Here is a tiny trained network, its code and every weight. The questions are about switching its units off for an input and a target symbol, where a switched-off unit gives its printed mean instead of its output.

import numpy as np


def w(rows, s, z=0):
    codes = np.array(rows[::2]) - 128.0
    scale = np.full(codes.shape[1], s)
    scale[-1] = z or s
    return codes * scale


def norm(h):
    return h / np.sqrt((h * h).mean(-1, keepdims=True) + 1e-5)


def f(y):
    return y / 2 * (1 + np.tanh(0.7978845608 * (y + 0.044715 * y**3)))


def softmax(a):
    e = np.exp(a - a.max(-1, keepdims=True))
    return e / e.sum(-1, keepdims=True)


def log_softmax(a):
    a = a - a.max(-1, keepdims=True)
    return a - np.log(np.exp(a).sum(-1, keepdims=True))


def net(x, mask):
    ids = ['ΓΔΨαβξσ'.index(c) for c in x.split()]
    T = len(ids)
    res = E[ids] + P[:T]
    u = 0
    for l in range(2):
        q, k, v = (norm(res) @ M[l].T for M in (Q, K, V))
        z = softmax(np.where(np.tri(T) > 0, q @ k.T / 3**0.5, -1e9)) @ v
        res = res + np.where(mask[u], z, O[l][:, -1]) @ O[l][:, :-1]
        u += 1
        y = f(norm(res) @ A[l][:, :-1].T + A[l][:, -1])
        res = res + np.where(mask[u : u + 4], y, B[l][:, -1]) @ B[l][:, :-1]
        u += 4
    return log_softmax(norm(res)[-1] @ U[:, :-1].T + U[:, -1])


Q, K, V, O, A, B = {}, {}, {}, {}, {}, {}
E = w([
[167,62,178,175,113,44],'Γ',
[160,165,196,66,117,100],'Δ',
[199,71,153,174,76,51],'Ψ',
[124,96,116,100,24,54],'α',
[66,40,138,94,146,119],'β',
[151,39,129,254,135,130],'ξ',
[103,114,176,132,177,141],'σ',
],0.022)
P = w([
[252,118,47,110,86,107],'0',
[160,121,112,151,177,28],'1',
[140,134,123,148,186,48],'2',
[133,144,134,146,182,68],'3',
[128,150,139,143,179,87],'4',
[125,156,147,143,170,102],'5',
[120,161,153,141,161,119],'6',
[115,166,157,143,153,133],'7',
[111,166,162,144,147,147],'8',
[110,166,166,144,145,161],'9',
[103,164,168,147,142,174],'10',
],0.012)
Q[0] = w([
[193,168,92,179,72,133],'0.h1',
[67,59,148,179,120,136],'0.h1',
[157,141,248,171,181,110],'0.h1',
],0.012)
K[0] = w([
[244,226,86,100,74,88],'0.h1',
[104,30,1,108,113,165],'0.h1',
[171,168,188,195,131,230],'0.h1',
],0.0079)
V[0] = w([
[115,86,159,131,199,212],'0.h1',
[107,105,164,92,39,74],'0.h1',
[150,140,255,210,134,175],'0.h1',
],0.0066)
O[0] = w([
[194,246,59,143,37,124,59],'0.h1',
[2,121,169,102,180,168,253],'0.h1',
[120,106,120,135,173,13,149],'0.h1',
],0.0095,0.0033)
A[0] = w([
[39,75,100,96,85,59,190],'0.n1',
[194,59,70,189,140,127,4],'0.n2',
[107,244,169,162,195,148,119],'0.n3',
[68,45,124,121,73,140,114],'0.n4',
],0.011,0.0034)
B[0] = w([
[147,179,76,176,164,140,249],'0.n1',
[43,153,171,66,99,146,161],'0.n2',
[140,177,12,74,254,6,146],'0.n3',
[111,172,125,115,160,34,215],'0.n4',
],0.0098,0.011)
Q[1] = w([
[111,109,104,221,42,96],'1.h1',
[86,170,65,9,155,206],'1.h1',
[47,124,140,5,170,141],'1.h1',
],0.012)
K[1] = w([
[171,26,103,31,144,48],'1.h1',
[106,231,142,176,157,49],'1.h1',
[5,222,218,149,144,109],'1.h1',
],0.012)
V[1] = w([
[139,26,99,1,44,70],'1.h1',
[232,82,85,244,11,149],'1.h1',
[92,209,215,65,64,130],'1.h1',
],0.0077)
O[1] = w([
[171,225,5,140,232,198,188],'1.h1',
[49,71,30,31,137,58,2],'1.h1',
[53,147,253,121,246,146,97],'1.h1',
],0.0079,0.0064)
A[1] = w([
[88,92,161,187,141,38,169],'1.n1',
[120,163,206,168,144,127,135],'1.n2',
[93,245,51,140,217,156,3],'1.n3',
[242,17,221,119,117,227,184],'1.n4',
],0.012,0.0026)
B[1] = w([
[90,148,145,122,97,189,254],'1.n1',
[108,53,103,111,142,171,205],'1.n2',
[174,189,129,79,119,6,227],'1.n3',
[158,145,145,5,81,165,146],'1.n4',
],0.021,0.012)
U = w([
[124,87,45,104,130,92,134],'Γ',
[219,174,100,78,122,170,119],'Δ',
[144,136,154,117,233,117,109],'Ψ',
[186,219,87,125,142,64,146],'α',
[123,107,143,241,142,101,178],'β',
[53,246,171,67,104,104,2],'ξ',
[120,81,183,100,48,113,153],'σ',
],0.011,0.009)

Each question gives the input, a string of symbols that net reads in full, and the target symbol t.
The units are the heads (3 rows each of Q, K, V and O) and the neurons (one row each of A and B). Each row of codes is followed by its name. A weight is (code - 128) times the scale printed after its matrix; where a second scale follows, it is the last column's (O, A, B and U).
mask holds one flag per unit, layer by layer, with each layer's heads first. A switched-off unit (its flag False) gives its mean, the last column of its rows in O or B, instead of its output. The means were averaged over made-up inputs and are rounded, as every weight is.
A unit's drop is (log p(t) with every unit on - log p(t) with that unit switched off) / (log p(t) with every unit on - log p(t) with every unit switched off).
The circuit of an input: a set's keep is (log p(t) with only the set's units on - log p(t) with every unit switched off) / (log p(t) with every unit on - log p(t) with every unit switched off). Starting from all 10 units, units are removed one at a time, each time the one whose removal leaves the highest keep (on an exact tie, the one counted first), for as long as the keep stays at least 0.8.
circuit, biggest first: the units of the circuit, biggest drop first
most important unit: the unit with the biggest drop
k most important neurons: the k neurons with the biggest drops, biggest first
top k neurons in layer l: the k neurons of layer l with the biggest drops, biggest first
input β α Γ σ α Δ Ψ, target Δ: 4 most important neurons : 0.n4, 1.n4, 1.n3, 0.n3
input α Δ α Δ Δ α, target σ: 2 most important neurons : 0.n3, 1.n2
input β β β β, target β: most important unit : 1.h1
input α Δ ξ σ Δ Γ β α Δ Ψ Δ, target Ψ: 4 most important neurons : 0.n3, 0.n1, 1.n3, 0.n4
input α ξ Γ α Δ β α β α α, target β: 3 most important neurons : 0.n4, 1.n3, 1.n4
input σ β α Ψ α ξ σ Ψ Γ, target ξ: top 3 neurons in layer 0 : 0.n2, 0.n4, 0.n1
input σ β σ Δ α β β α Γ, target ξ: 3 most important neurons : 0.n4, 0.n2, 0.n1
input β Ψ α α β Ψ ξ, target Δ: circuit, biggest first : 0.n4, 0.h1, 1.n4, 1.h1
input ξ Ψ ξ Ψ, target Γ: 2 most important neurons : 1.n3, 0.n4
input Δ β α α ξ, target Ψ: 2 most important neurons : 0.n1, 1.n2
input β β Δ β Γ Δ, target σ: circuit, biggest first : 1.h1, 0.n1, 0.h1, 1.n2
input Δ Γ σ α Γ, target Ψ: circuit, biggest first : 1.h1, 0.n1, 1.n2
input σ α α ξ, target ξ: circuit, biggest first : 0.n2, 1.n1
input α α Δ α Δ ξ Ψ Δ Ψ β Ψ, target σ: circuit, biggest first : 0.n1, 0.n4, 0.h1, 1.h1
input β α Δ β α Δ Ψ β Ψ ξ β, target β: 2 most important neurons : 0.n3, 1.n3
input σ Δ Ψ Γ ξ Ψ β Δ σ ξ, target ξ: circuit, biggest first : 0.n2, 0.n1
input α Δ σ Δ σ Ψ σ Ψ α α ξ, target σ: circuit, biggest first : 0.n1, 1.n4
input σ Γ β Δ Ψ Ψ, target ξ: top 2 neurons in layer 0 : 0.n2, 0.n4
input β Δ Γ Ψ α β Δ Δ α β, target σ: circuit, biggest first : 1.h1, 1.n2
input σ Δ Ψ Γ α ξ ξ α σ, target α: most important unit : 0.h1
input α α Ψ, target σ: most important neuron : 0.n4
